Each row has a name. After each piece below comes the name of the row it's from, unless a question asks for something else. Each question is about the rows just above it. Places in a row count from 1.

[117  92  91 138 110  91  99 113 113 160 123 113 120 143]  vose
[198 150 199 133 127 117 107 101 138 121  92 170 122 120]  difid
[175 130 155 128  84 136 123 134  92 130 130 133 106 109]  gunar
[ 97 126 114 123 142  82 118 104 232 141 106 134 130 181]  gar
Is [134  92 130 130 133] printed in one of the named rows, side by side and in this order?
yes
Row and place of [142] in the named rows:
gar, 5

[152 144 100 143 135 133 120] -> zupo
[136  79 187 114 126 116 133] -> bek
[136  79 187 189 176 138 168] -> Zotas
[136  79 187 114 113 179  96] -> Rom
key -> tag
[120] -> k574
[136] -> k764
[168] -> k729
Join Zotas by its entry at place 7:
k729
Where in the named rows is [176]?
Zotas, 5
Times [179] occurs in Rom:
1
Among the named rows, does one hold [136  80 187 114] next to each other, in this order?
no

[112 126 119 157 147 100 105 120 154 118 134 120  95 147 172 130 109 145
 118  95 139] -> ref
[112 140  88 126 144 116 123 130 130 144 146 146 135 139 109 134 130 144
 124 135 118] -> fad
[112 126 118 124 147 135 105 120 154 118 134 120  95 147 172 130 109 145
 118  95 139] -> giz
[136  75 128 166 134 113 108 113 146 197 151 131 137 131 120 129 126 116
 127 121 149] -> Fama
[ 83 121 193  83 151 132 121 143 143 173 159 159 158 152 152 126 112 179
 145  94 127] -> relu
[114 108 153  97 109 112  73 132 126 153  96 127 155 132 145 128 139 121
 142 127 117] -> nek
[115 179 123 137 113 164  53 111 131 129 116  87 132 127 104 129 114 115
 125 114 144] -> dazi
[117 120 134 109 115 164 135 122  85 165 120 120  99 124 151 133 117 140
 117 127  88] -> Bok
Does one of the named rows hold [133 151] side by side, in this order?
no
Is [109 115 164 135] printed in one of the named rows, side by side and in this order?
yes
Does one of the named rows hold [132 145 128] side by side, in this order?
yes
key -> tag
[109] -> k941
[99] -> k985
[132] -> k730
[100] -> k834
[131] -> k919
Join ref by its entry at place 6:
k834
[119] is at row and place
ref, 3
Is [118 140 117] printed in one of the named rows, side by side and in this order?
no
find: [112 126 118 124 147 135 105 120 154 118 134 120  95 147 172 130 109 145
 118  95 139]
giz

[143 121 202 130 118  71 136 157 182 114 130 185 126 160  91 149  93 132
 125 155 117 146 101 146 129  93  93 118 122  57 176 194 177 149]  Pazi
[118  93 119 125 100 108 136  63 168 118 103 119 101  75  85 115 170 129
 112 123 100 119 102 144  73 114  49  63 137 101 107 154 130  63]  rizir
[158 115 108 120 108  55 160 116 120 125 117 110 159 153 116 151 196 127
  80 167 124 160  64  98 183  62  80  86 152  88 137 106 167 124]  Rozak
[143 121 202 130 118  71 136 157 182 114 130 185 126 160 111 149  49 131
 125 155 117 146 101 146 131 118  93 118 147  57 176 194 177 149]  Pebi
tags:
[167] -> k918
[168] -> k162
[118] -> k44
[146] -> k455
[119] -> k773
[147] -> k195
Join rizir by its entry at place 22:
k773
Where in the named rows is [144]?
rizir, 24
find: [158 115 108 120 108  55 160 116 120 125 117 110 159 153 116 151 196 127
  80 167 124 160  64  98 183  62  80  86 152  88 137 106 167 124]
Rozak
Count of [119] in rizir:
3

[113 193 125 112  69 164 184 137 154 142 109 128 140  79 174 154 127 110
 154  86 127 146 120 100  79 153 137 129 148] : sunu
[ 85 147  88 112  39 134 175 140 147 142 118 128 143 126 166 135 127 127
 140  89 100 165 120 118 110 135 152 131 148] : ruma
[113 141 141 108 102 133 138 140 147 142 118 115 131 126 143 153 127 107
 140 128 131 137 126 118 119 168 152  94 148] : Luvi
[113 141  92 112  52 134 128 140 147 158 118 114 131 126 143 131 127 119
 119 123 131 137 118 118 120 135 152 129 148] : tur
[123 141 127  96 123 116 138 118 147 142 106 128 131 136 143 135 127 119
 140 123  88 157 120 128 119 135 128 129 148] : Rili
[113 106 116 116 101 111  85 140 125 142 120  99 131 128 121 131 127 119
 100 123 132 127 103 118 143 135 152 126 148] : Vazun
[152 141 125 131 119 155 123 131 147 137 118 128 119 126  94 135 127 119
 140 123 136 137 120 118 125 138 151 129 131] : lali
[113 141 158 149 135 134 141 155 114  92 149 128 131 126 143 143 127 133
 140 125 131 114 120 118 119 135 152 106 120] : bup
How many times does lali hold [137]?
2
key -> tag
[103] -> k16
[104] -> k72
[111] -> k39
[112] -> k868
[118] -> k867
[119] -> k316
[102] -> k822
The tag of Vazun, keyed by place 23:
k16
find: [123 141 127  96 123 116 138 118 147 142 106 128 131 136 143 135 127 119
 140 123  88 157 120 128 119 135 128 129 148]
Rili

[154 122 122 133 122] = zoful
[129 154 143  86 132] = Noto
[134  90 121 135 115] = bozi
[107 125 133 111 136] = sas
[121 119 109 118 100] = Nar
[110 136 123 136 123] = Tibe
[140 140 140 119 140] = viz
[213 134 110 102 119] = vami
[115 204 122 182 105] = dup
[101 137 227 144 102] = Gakar
Row and place of [105] in the named rows:
dup, 5
Times [122] occurs in zoful:
3
Row and place of [118] in the named rows:
Nar, 4
How many times does viz hold [140]?
4
Times [123] occurs in Tibe:
2
Among the named rows, does one hold [100 137] next to each other, in this order?
no
key -> tag
[132] -> k277
[154] -> k405
[125] -> k184
Look up the entry of Noto at place 2 in the table:
k405

[185 197 148 133]  bage
[192 213 103 122]  Piluk
[103 105 114 129]  pes
[144 148 136 140]  Nor
[142 149  71  99]  Nama
[153 170 178 121]  neziv
[153 170 178 150]  duse
[172 180 151 127]  rol
[ 82  73 154 137]  fari
[131 123 115 118]  Buleg
[155 155 166 146]  bul
Times [155] occurs in bul:
2
Among the named rows, does one hold [154 137] next to each other, in this order?
yes
key -> tag
[131] -> k944
[185] -> k314
[192] -> k990
[213] -> k323
Join Piluk by its entry at place 1:
k990
Is [177 121] printed in one of the named rows, side by side and in this order?
no
Times [150] occurs in Nama:
0

